Below are the code and all the weights of a small trained network. Each question names an input and a class and asks about switching units off, where a switched-off unit gives its printed mean instead of its output.

import numpy as np


def w(rows, s, z=0):
    codes = np.array(rows[::2]) - 128.0
    scale = np.full(codes.shape[1], s)
    scale[-1] = z or s
    return codes * scale


def f(y):
    return np.maximum(y, 0)


def log_softmax(a):
    a = a - a.max(-1, keepdims=True)
    return a - np.log(np.exp(a).sum(-1, keepdims=True))


def net(x, mask):
    res = np.array(x, float).reshape(1, 6) / 4 @ E
    y = f(res @ A[0][:, :-1].T + A[0][:, -1])
    res = res + np.where(mask, y, B[0][:, -1]) @ B[0][:, :-1]
    return log_softmax(res[-1] @ U[:, :-1].T + U[:, -1])


A, B = {}, {}
E = w([
[128,126,127,128],'x0',
[72,149,120,210],'x1',
[129,129,128,127],'x2',
[131,253,103,100],'x3',
[103,152,251,137],'x4',
[228,128,156,196],'x5',
],0.0053)
A[0] = w([
[96,147,248,125,11],'neuron 1',
[150,157,126,134,62],'neuron 2',
[131,186,136,119,74],'neuron 3',
[150,80,157,49,158],'neuron 4',
[112,147,198,132,35],'neuron 5',
[120,81,171,111,19],'neuron 6',
[96,138,117,112,168],'neuron 7',
[92,140,137,106,103],'neuron 8',
[199,121,89,166,114],'neuron 9',
[176,111,149,57,18],'neuron 10',
[109,10,124,165,82],'neuron 11',
[74,122,114,99,44],'neuron 12',
[68,142,112,161,124],'neuron 13',
[98,146,116,182,226],'neuron 14',
[124,147,214,112,33],'neuron 15',
[157,222,99,124,41],'neuron 16',
[116,79,136,137,3],'neuron 17',
[133,97,18,147,46],'neuron 18',
[89,123,120,105,216],'neuron 19',
[93,112,87,85,108],'neuron 20',
[151,115,58,142,46],'neuron 21',
[107,107,119,99,132],'neuron 22',
[101,139,117,175,41],'neuron 23',
[101,129,211,130,60],'neuron 24',
[134,122,97,130,51],'neuron 25',
[170,144,165,157,92],'neuron 26',
[168,107,150,165,71],'neuron 27',
[169,136,132,148,195],'neuron 28',
[158,102,143,75,64],'neuron 29',
[127,52,112,137,67],'neuron 30',
[122,215,98,129,52],'neuron 31',
[172,170,125,195,140],'neuron 32',
[157,104,20,137,45],'neuron 33',
[91,151,76,192,110],'neuron 34',
[149,116,71,128,21],'neuron 35',
[178,158,131,47,92],'neuron 36',
[148,121,137,90,197],'neuron 37',
[78,143,133,199,51],'neuron 38',
[91,154,159,198,130],'neuron 39',
[80,113,86,212,73],'neuron 40',
[42,124,123,133,94],'neuron 41',
[156,215,110,97,27],'neuron 42',
[87,130,126,170,64],'neuron 43',
[113,25,141,131,26],'neuron 44',
],0.011,0.0047)
B[0] = w([
[123,235,122,6,188],'neuron 1',
[107,146,152,151,132],'neuron 2',
[59,145,125,182,151],'neuron 3',
[120,69,39,124,223],'neuron 4',
[133,167,100,50,154],'neuron 5',
[97,165,103,141,144],'neuron 6',
[138,96,180,119,196],'neuron 7',
[78,102,144,111,157],'neuron 8',
[93,50,184,86,195],'neuron 9',
[81,64,26,133,148],'neuron 10',
[82,216,139,248,232],'neuron 11',
[69,97,182,84,150],'neuron 12',
[139,94,77,145,191],'neuron 13',
[243,85,67,146,252],'neuron 14',
[123,178,110,43,163],'neuron 15',
[59,204,138,225,173],'neuron 16',
[92,192,137,195,132],'neuron 17',
[150,207,127,26,202],'neuron 18',
[190,86,215,113,245],'neuron 19',
[99,77,189,107,187],'neuron 20',
[148,167,123,50,162],'neuron 21',
[118,108,166,124,169],'neuron 22',
[122,115,63,141,135],'neuron 23',
[124,204,116,61,177],'neuron 24',
[145,152,127,90,131],'neuron 25',
[69,67,152,87,166],'neuron 26',
[73,122,175,114,160],'neuron 27',
[170,69,193,105,212],'neuron 28',
[70,90,58,122,150],'neuron 29',
[66,166,121,159,177],'neuron 30',
[48,190,133,227,174],'neuron 31',
[98,64,194,78,195],'neuron 32',
[130,213,123,18,200],'neuron 33',
[85,83,66,78,192],'neuron 34',
[152,170,121,66,142],'neuron 35',
[78,56,32,127,180],'neuron 36',
[196,93,84,151,213],'neuron 37',
[45,103,62,103,161],'neuron 38',
[130,82,53,150,198],'neuron 39',
[88,101,46,116,184],'neuron 40',
[111,74,204,100,194],'neuron 41',
[58,213,124,235,165],'neuron 42',
[101,117,79,132,147],'neuron 43',
[42,204,151,215,183],'neuron 44',
],0.023,0.004)
U = w([
[130,177,128,65,92],'0',
[65,152,156,208,82],'1',
[124,80,139,133,250],'2',
[129,86,141,133,254],'3',
[105,56,69,133,29],'4',
[73,51,222,109,30],'5',
[254,147,147,189,75],'6',
],0.0089,0.011)

Each question gives the input, the list of numbers given to net, and the class t.
The units are the neurons (one row each of A and B). Each row of codes is followed by its name. A weight is (code - 128) times the scale printed after its matrix; where a second scale follows, it is the last column's (A, B and U).
mask holds one flag per neuron, in row order. A switched-off neuron (its flag False) gives its mean, the last column of its row in B, instead of its output. The means were averaged over made-up inputs and are rounded, as every weight is.
A unit's drop is (log p(t) with every unit on - log p(t) with that unit switched off) / (log p(t) with every unit on - log p(t) with every unit switched off).
The circuit of an input: a set's keep is (log p(t) with only the set's units on - log p(t) with every unit switched off) / (log p(t) with every unit on - log p(t) with every unit switched off). Starting from the 12 units with the biggest drops (on a tie, the unit counted first), units are removed one at a time, each time the one whose removal leaves the highest keep (on an exact tie, the one counted first), for as long as the keep stays at least 0.8.
units of the circuit, in order: the units of the circuit, biggest drop first
most important unit: the unit with the biggest drop
k most important neurons: the k neurons with the biggest drops, biggest first
drop when u is switched off: that unit's drop, to one decimal
input [0,-3,-5,6,-6,-7], class 5: most important unit => neuron 20
input [0,-5,1,-7,2,1], class 1: units of the circuit, in order => neuron 11; neuron 44
input [-2,-5,-4,7,7,-3], class 0: 4 most important neurons => neuron 1; neuron 15; neuron 11; neuron 5
input [-5,7,-1,-2,-5,0], class 4: units of the circuit, in order => neuron 40; neuron 34
input [-2,1,-6,-6,2,-6], class 1: units of the circuit, in order => neuron 11; neuron 44
input [3,8,4,6,-2,4], class 4: 2 most important neurons => neuron 34; neuron 14
input [2,4,7,0,-8,-5], class 0: 2 most important neurons => neuron 18; neuron 33
input [-1,-7,3,6,-1,6], class 4: 4 most important neurons => neuron 36; neuron 11; neuron 10; neuron 19
input [4,-3,1,1,-6,1], class 0: units of the circuit, in order => neuron 33; neuron 18
input [-1,1,6,8,3,-7], class 1: 2 most important neurons => neuron 31; neuron 42
input [-1,-7,1,0,4,-4], class 4: units of the circuit, in order => neuron 4; neuron 36
input [0,7,4,3,-6,6], class 4: 4 most important neurons => neuron 34; neuron 40; neuron 14; neuron 19
input [3,8,2,2,4,-8], class 4: units of the circuit, in order => neuron 39; neuron 38
input [-1,7,-6,2,4,8], class 5: most important unit => neuron 32
input [6,0,-4,4,7,8], class 5: 3 most important neurons => neuron 32; neuron 26; neuron 28
input [-3,3,1,4,4,-7], class 5: units of the circuit, in order => neuron 41; neuron 19
input [5,4,4,-1,-7,8], class 5: 2 most important neurons => neuron 9; neuron 32
input [6,-2,-3,-8,8,4], class 0: 2 most important neurons => neuron 1; neuron 24
input [-4,-3,3,7,7,1], class 0: 4 most important neurons => neuron 1; neuron 15; neuron 11; neuron 5
input [-3,6,7,6,-8,4], class 0: most important unit => neuron 33
input [5,-3,-4,7,-2,-8], class 5: 2 most important neurons => neuron 20; neuron 11
input [-6,-8,-3,6,7,-7], class 4: 3 most important neurons => neuron 36; neuron 4; neuron 10
input [-2,-6,6,6,2,-8], class 5: units of the circuit, in order => neuron 20; neuron 14
input [-2,-5,-5,-7,-5,7], class 1: 3 most important neurons => neuron 11; neuron 44; neuron 30
input [4,-2,-1,-2,-7,-2], class 0: drop when neuron 33 is switched off => 0.2
